Here is a tiny trained network, its code and every weight. The questions are about switching its units off for an input and a class, where a switched-off unit gives its printed mean instead of its output.

import numpy as np


def w(rows, s, z=0):
    codes = np.array(rows[::2]) - 128.0
    scale = np.full(codes.shape[1], s)
    scale[-1] = z or s
    return codes * scale


def f(y):
    return y / 2 * (1 + np.tanh(0.7978845608 * (y + 0.044715 * y**3)))


def log_softmax(a):
    a = a - a.max(-1, keepdims=True)
    return a - np.log(np.exp(a).sum(-1, keepdims=True))


def net(x, mask):
    res = np.array(x, float).reshape(1, 4) / 4 @ E
    y = f(res @ A[0][:, :-1].T + A[0][:, -1])
    res = res + np.where(mask, y, B[0][:, -1]) @ B[0][:, :-1]
    return log_softmax(res[-1] @ U[:, :-1].T + U[:, -1])


A, B = {}, {}
E = w([
[102,111,32,143,162,227],'x0',
[200,169,54,99,17,108],'x1',
[106,245,152,255,119,165],'x2',
[140,153,127,96,149,135],'x3',
],0.011)
A[0] = w([
[136,50,97,87,144,142,132],'neuron 0',
[92,149,136,156,170,194,111],'neuron 1',
[126,143,152,72,97,138,144],'neuron 2',
[86,116,113,142,110,124,126],'neuron 3',
[156,113,119,104,77,68,145],'neuron 4',
[73,155,146,123,142,160,124],'neuron 5',
[110,69,126,90,159,155,27],'neuron 6',
[168,148,102,124,117,157,168],'neuron 7',
[121,115,149,120,137,137,122],'neuron 8',
[157,205,129,186,124,101,214],'neuron 9',
[133,165,48,121,55,135,76],'neuron 10',
[113,160,169,119,66,129,72],'neuron 11',
[132,207,149,175,99,138,68],'neuron 12',
[100,156,162,151,151,157,119],'neuron 13',
[141,134,148,73,112,94,146],'neuron 14',
[64,118,145,116,169,86,157],'neuron 15',
[120,143,99,173,152,146,93],'neuron 16',
[71,130,141,165,90,86,131],'neuron 17',
[103,166,173,166,160,133,139],'neuron 18',
[165,132,142,111,107,88,148],'neuron 19',
[105,89,174,136,186,112,212],'neuron 20',
[121,73,107,103,148,145,198],'neuron 21',
[190,109,150,103,78,78,146],'neuron 22',
[108,79,202,124,218,90,2],'neuron 23',
[115,165,227,129,126,80,25],'neuron 24',
[128,123,109,141,117,94,125],'neuron 25',
[120,124,170,100,146,147,148],'neuron 26',
[89,177,246,106,100,59,198],'neuron 27',
[174,130,148,112,116,73,152],'neuron 28',
[105,100,156,122,166,114,127],'neuron 29',
[98,173,187,155,155,164,133],'neuron 30',
[127,150,201,152,147,84,2],'neuron 31',
],0.013,0.0093)
B[0] = w([
[138,218,117,138,131,34,206],'neuron 0',
[57,56,133,101,132,130,188],'neuron 1',
[123,92,140,154,120,157,157],'neuron 2',
[129,133,117,86,131,108,133],'neuron 3',
[114,83,153,111,139,179,198],'neuron 4',
[89,86,135,110,125,161,161],'neuron 5',
[54,175,63,227,208,153,161],'neuron 6',
[172,122,134,141,111,108,171],'neuron 7',
[110,155,119,163,159,131,137],'neuron 8',
[89,93,81,200,197,112,230],'neuron 9',
[138,220,81,177,154,13,195],'neuron 10',
[153,131,155,80,73,136,148],'neuron 11',
[149,199,119,71,111,16,190],'neuron 12',
[107,81,166,101,120,143,173],'neuron 13',
[115,83,148,87,134,163,180],'neuron 14',
[102,189,80,183,138,100,184],'neuron 15',
[111,114,128,116,138,141,156],'neuron 16',
[123,127,156,114,100,125,158],'neuron 17',
[134,117,146,101,79,183,193],'neuron 18',
[120,95,154,109,107,174,174],'neuron 19',
[122,139,51,180,181,120,221],'neuron 20',
[214,174,167,92,78,65,202],'neuron 21',
[97,74,188,119,109,198,205],'neuron 22',
[223,162,199,2,12,93,190],'neuron 23',
[71,158,68,230,218,90,175],'neuron 24',
[139,102,136,120,153,127,136],'neuron 25',
[115,128,100,155,135,133,158],'neuron 26',
[186,232,141,90,109,41,249],'neuron 27',
[102,65,179,95,94,185,184],'neuron 28',
[127,187,109,201,158,68,169],'neuron 29',
[121,74,162,109,90,175,197],'neuron 30',
[87,147,54,207,192,153,156],'neuron 31',
],0.0076,0.015)
U = w([
[214,195,157,88,72,40,254],'0',
[71,177,61,155,247,64,32],'1',
[97,13,186,108,120,254,206],'2',
],0.012,0.00046)

Each question gives the input, the list of numbers given to net, and the class t.
The units are the neurons (one row each of A and B). Each row of codes is followed by its name. A weight is (code - 128) times the scale printed after its matrix; where a second scale follows, it is the last column's (A, B and U).
mask holds one flag per neuron, in row order. A switched-off neuron (its flag False) gives its mean, the last column of its row in B, instead of its output. The means were averaged over made-up inputs and are rounded, as every weight is.
A unit's drop is (log p(t) with every unit on - log p(t) with that unit switched off) / (log p(t) with every unit on - log p(t) with every unit switched off).
most important unit: the unit with the biggest drop
k most important neurons: the k neurons with the biggest drops, biggest first
drop when u is switched off: that unit's drop, to one decimal
input [8,2,-6,-6], class 0: most important unit	neuron 21
input [8,1,-8,-3], class 0: 4 most important neurons	(neuron 21; neuron 9; neuron 24; neuron 20)
input [6,2,-5,7], class 0: 3 most important neurons	(neuron 21; neuron 9; neuron 20)
input [6,3,-1,4], class 0: 2 most important neurons	(neuron 9; neuron 20)
input [0,-5,0,-8], class 0: 4 most important neurons	(neuron 23; neuron 9; neuron 24; neuron 6)
input [-3,-6,-4,1], class 0: 2 most important neurons	(neuron 23; neuron 9)
input [2,5,2,-1], class 1: 4 most important neurons	(neuron 23; neuron 27; neuron 21; neuron 9)
input [-5,-4,2,0], class 1: 4 most important neurons	(neuron 24; neuron 31; neuron 21; neuron 20)
input [0,-4,-7,1], class 0: 4 most important neurons	(neuron 23; neuron 21; neuron 9; neuron 24)
input [-1,-5,-5,7], class 0: 4 most important neurons	(neuron 23; neuron 21; neuron 9; neuron 24)
input [6,8,1,7], class 1: 3 most important neurons	(neuron 23; neuron 27; neuron 10)
input [-2,-7,-4,1], class 0: 3 most important neurons	(neuron 23; neuron 9; neuron 21)
input [-4,-3,1,1], class 1: 2 most important neurons	(neuron 24; neuron 21)
input [0,-4,-5,-6], class 0: 3 most important neurons	(neuron 23; neuron 21; neuron 9)
input [7,-1,1,-6], class 2: most important neuron	(neuron 27)
input [5,-7,6,1], class 2: drop when neuron 14 is switched off	0.0
input [-6,-1,4,-8], class 1: drop when neuron 21 is switched off	0.1
input [8,0,8,3], class 2: drop when neuron 30 is switched off	0.2
